array([119, 135, 103, 133, 120]) -> 119

array([[127, 126, 128, 127],
       [124, 130, 121, 127],
       [118, 126, 105, 114]]) -> 114

array([[126, 123, 154, 128, 123, 123],
       [135, 119, 121, 130, 130, 122],
       [127, 136, 112, 126, 127, 137]]) -> 119

array([127, 130, 154, 115]) -> 127

array([107, 139, 147, 117, 126, 108, 133]) -> 108

array([[125, 136, 145, 123, 142, 143, 115],
       [109, 116, 125, 151, 134, 123, 136],
       [117, 143, 123, 121, 130, 130, 138]]) -> 115
---
120  148  139  136  124
150  117   99  140  127
126  138  123  120  126
>> 123

140  129  132  142  122  110
109  107  141  126  138  127
126  142  124  125  105  115
>> 124

130  125  138  140  123  128  128
146  153  156  126  129  149  129
125  153  146  116  134  141  126
>> 146

145  134  132  134  123  141
150  154  100  108  139  122
142  137  136  144  122  144
>> 136

132  115  139  137  112  115
127  123  136  151  127  123
125  110  115  111  106  110
>> 115

118  142  119  122
133  104  124  123
129  111  133  121
>> 133

141  103  117  124
123  139  122  127
104  113  132  126
>> 132
---
[[110, 122, 144, 110, 109],
 [106, 126, 149, 109, 112],
 [111, 127, 145, 112, 109]] ==> 109

[[150, 108, 106, 141, 132, 118],
 [133, 136, 101, 142, 105, 115],
 [126, 106, 101, 123, 132, 107]] ==> 118

[[127, 132, 119, 135, 123, 125, 128],
 [146, 124, 136, 133, 132, 125, 130],
 [152, 122, 135, 134, 126, 128, 131]] ==> 128

[[122, 122, 148, 137],
 [125, 111, 114, 121],
 [149, 128, 153, 137]] ==> 137

[[111, 118, 139, 112, 126, 99],
 [115, 140, 128, 115, 128, 137],
 [133, 127, 129, 121, 133, 130]] ==> 99

[[115, 111, 124, 135, 140, 141],
 [134, 130, 149, 114, 116, 107],
 [111, 120, 103, 142, 120, 100]] ==> 141

[[123, 123, 147, 126],
 [98, 103, 107, 124],
 [111, 127, 135, 119]] ==> 126
---
[154 110 146 101 117]
146, 154

[[130 131 128 120 132 124 127]
 [114 133 156 127 122 135 129]
 [130 132 129 125 143 147 148]]
127, 156

[154 139 102 128 111 129 110]
128, 154

[120 103 144 145 113 118 105]
145, 145

[114 145 112 153 149]
112, 153

[105 126 116 127 108]
116, 127

[119 122 115 125 127 104 135]
125, 135

[147 119 105 103 122]
105, 147
---
119,117,140,108,112,131,148
118,114,140,118,108,133,156
132,116,130,115,102,134,151
Answer: 112

119,101,105,150,148,116,147
117,146,130,136,125,122,130
150,109,136,157,128,125,144
Answer: 148

136,154,116,130,147,133,125
134,157,117,130,145,133,123
128,147,115,129,143,129,127
Answer: 147

119,143,123,128,130,129,133
152,136,136,112,157,138,130
136,111,143,124,121,139,111
Answer: 130

122,110,137,140,138,136,135
152,107,106,148,124,147,152
127,106,109,116,133,140,145
Answer: 138

129,123,129,141,123,133,138
136,123,133,113,124,115,116
128,129,131,102,135,117,130
Answer: 123

126,112,123,131,131,126,132
126,114,122,140,137,139,121
129,137,116,127,155,118,123
Answer: 131

142,102,123,125,145,118,126
119,126,137,112,133,125,137
135,125,138,141,116,141,138
Answer: 145

121,125,118,118,122,149,128
144,110,134,121,128,127,113
135,112,118,149,143,150,115
Answer: 122
---
Input: [111, 155, 109, 118, 130]
Output: 109
Input: [102, 105, 125, 128]
Output: 125
Input: [153, 101, 134, 116]
Output: 134
Input: [152, 116, 128, 130, 143, 120, 120]
Output: 128
Input: [133, 112, 134, 133, 106]
Output: 134
Input: [153, 104, 147, 109]
Output: 147
---
(141, 108, 134, 144, 150, 127) Answer: 150, 144
(148, 99, 122, 112, 156, 135, 128) Answer: 156, 148
(125, 147, 139, 152, 132) Answer: 152, 147
(115, 108, 137, 143, 107) Answer: 143, 137
(120, 131, 136, 106, 133) Answer: 136, 133
((128, 102, 135, 138, 120, 110), (120, 128, 134, 121, 116, 115), (121, 129, 140, 122, 130, 130)) Answer: 140, 138
---
[[123 139 150  99 132 151 113]
 [105 149 102 120 134 140 114]
 [135 121 142 129 118 125 122]] => 132

[[145 128 132 107 125]
 [130 137 106 134 113]
 [116 104 110 151 111]] => 132

[[137 131 131 129 155 113 126]
 [149 126 134 131 142 124 116]
 [137 126 131 129 137 124 124]] => 155

[[129 112 128 130]
 [132 157 130 124]
 [131 144 131 126]] => 112

[[114 141 110 125 113 114 130]
 [104 150 123 124 117 109 116]
 [121 149 125 126 112 114 118]] => 113

[[119 120 123 129 141 119 118]
 [144 135 113 129 137 143 124]
 [138 126 131 106 125 134 105]] => 141

[[116 127 132 126 124 128 125]
 [125 136 114 125 137 157 123]
 [113 105 147 108 148 141 138]] => 124
